Below is a small trained network, with its code and all its weights. Each question gives an input and a class and asks what happens when units are switched off, that is, made to give their printed mean instead of their output.

import numpy as np


def w(rows, s, z=0):
    codes = np.array(rows[::2]) - 128.0
    scale = np.full(codes.shape[1], s)
    scale[-1] = z or s
    return codes * scale


def f(y):
    return y / 2 * (1 + np.tanh(0.7978845608 * (y + 0.044715 * y**3)))


def log_softmax(a):
    a = a - a.max(-1, keepdims=True)
    return a - np.log(np.exp(a).sum(-1, keepdims=True))


def net(x, mask):
    res = np.array(x, float).reshape(1, 6) / 4 @ E
    y = f(res @ A[0][:, :-1].T + A[0][:, -1])
    res = res + np.where(mask, y, B[0][:, -1]) @ B[0][:, :-1]
    return log_softmax(res[-1] @ U[:, :-1].T + U[:, -1])


A, B = {}, {}
E = w([
[112,101,64,173],'x0',
[105,185,174,58],'x1',
[100,131,187,170],'x2',
[180,119,7,73],'x3',
[99,43,180,87],'x4',
[82,170,89,148],'x5',
],0.011)
A[0] = w([
[61,99,163,85,61],'N1',
[159,104,170,188,184],'N2',
[158,180,153,98,2],'N3',
[160,119,152,134,88],'N4',
[194,48,158,170,167],'N5',
[102,133,149,226,168],'N6',
[168,152,137,58,125],'N7',
[180,111,139,56,156],'N8',
[177,177,36,139,156],'N9',
[162,95,157,70,121],'N10',
[160,97,150,87,93],'N11',
[168,197,183,130,95],'N12',
[176,15,102,137,148],'N13',
[72,127,154,255,143],'N14',
],0.013,0.0072)
B[0] = w([
[110,92,184,36,166],'N1',
[116,158,104,174,202],'N2',
[161,103,110,193,140],'N3',
[153,98,140,140,130],'N4',
[75,123,99,139,209],'N5',
[108,138,126,174,220],'N6',
[101,115,118,178,181],'N7',
[65,104,85,124,196],'N8',
[169,228,182,109,253],'N9',
[94,96,129,138,174],'N10',
[97,87,114,106,152],'N11',
[180,157,122,111,182],'N12',
[119,109,85,93,230],'N13',
[8,117,123,226,244],'N14',
],0.012,0.011)
U = w([
[107,119,165,118,148],'0',
[80,215,204,137,176],'1',
[184,31,145,169,2],'2',
[49,80,91,164,172],'3',
[251,170,65,122,126],'4',
[77,96,147,15,104],'5',
],0.012,0.0076)

Each question gives the input, the list of numbers given to net, and the class t.
The units are the neurons (one row each of A and B). Each row of codes is followed by its name. A weight is (code - 128) times the scale printed after its matrix; where a second scale follows, it is the last column's (A, B and U).
mask holds one flag per neuron, in row order. A switched-off neuron (its flag False) gives its mean, the last column of its row in B, instead of its output. The means were averaged over made-up inputs and are rounded, as every weight is.
A unit's drop is (log p(t) with every unit on - log p(t) with that unit switched off) / (log p(t) with every unit on - log p(t) with every unit switched off).
The circuit of an input: a set's keep is (log p(t) with only the set's units on - log p(t) with every unit switched off) / (log p(t) with every unit on - log p(t) with every unit switched off). Starting from the 12 units with the biggest drops (on a tie, the unit counted first), units are removed one at a time, each time the one whose removal leaves the highest keep (on an exact tie, the one counted first), for as long as the keep stays at least 0.8.
circuit, biggest first: the units of the circuit, biggest drop first
k most important neurons: the k neurons with the biggest drops, biggest first
drop when u is switched off: that unit's drop, to one decimal
input [-8,6,-6,5,5,6], class 3: circuit, biggest first : N7
input [-3,3,-5,2,0,0], class 5: 3 most important neurons : N14; N2; N6
input [-3,7,2,5,6,7], class 5: 2 most important neurons : N14; N1
input [-6,3,-4,5,2,-6], class 3: 2 most important neurons : N7; N8
input [-5,0,-6,6,7,-6], class 3: 3 most important neurons : N7; N8; N9
input [1,-1,7,-6,-7,2], class 3: 2 most important neurons : N14; N9
input [-8,2,8,3,2,-5], class 3: 2 most important neurons : N9; N7
input [7,7,1,1,3,-3], class 5: circuit, biggest first : N14; N6
input [-8,-6,8,0,0,2], class 3: 2 most important neurons : N9; N14
input [0,8,-2,4,6,6], class 5: 2 most important neurons : N14; N1
input [-6,0,3,8,1,5], class 1: 4 most important neurons : N9; N13; N12; N7
input [6,7,8,-7,4,-3], class 3: 2 most important neurons : N9; N14
input [-8,4,3,2,0,-1], class 3: 2 most important neurons : N9; N7
input [2,8,1,7,0,6], class 1: circuit, biggest first : N9
input [2,-2,8,-2,-7,-4], class 3: 2 most important neurons : N9; N14
input [4,4,3,5,-4,-2], class 4: drop when N14 is switched off : 0.8
input [-1,-3,7,6,-5,6], class 1: drop when N9 is switched off : 0.1
input [0,-1,-8,0,0,6], class 4: drop when N14 is switched off : 0.5
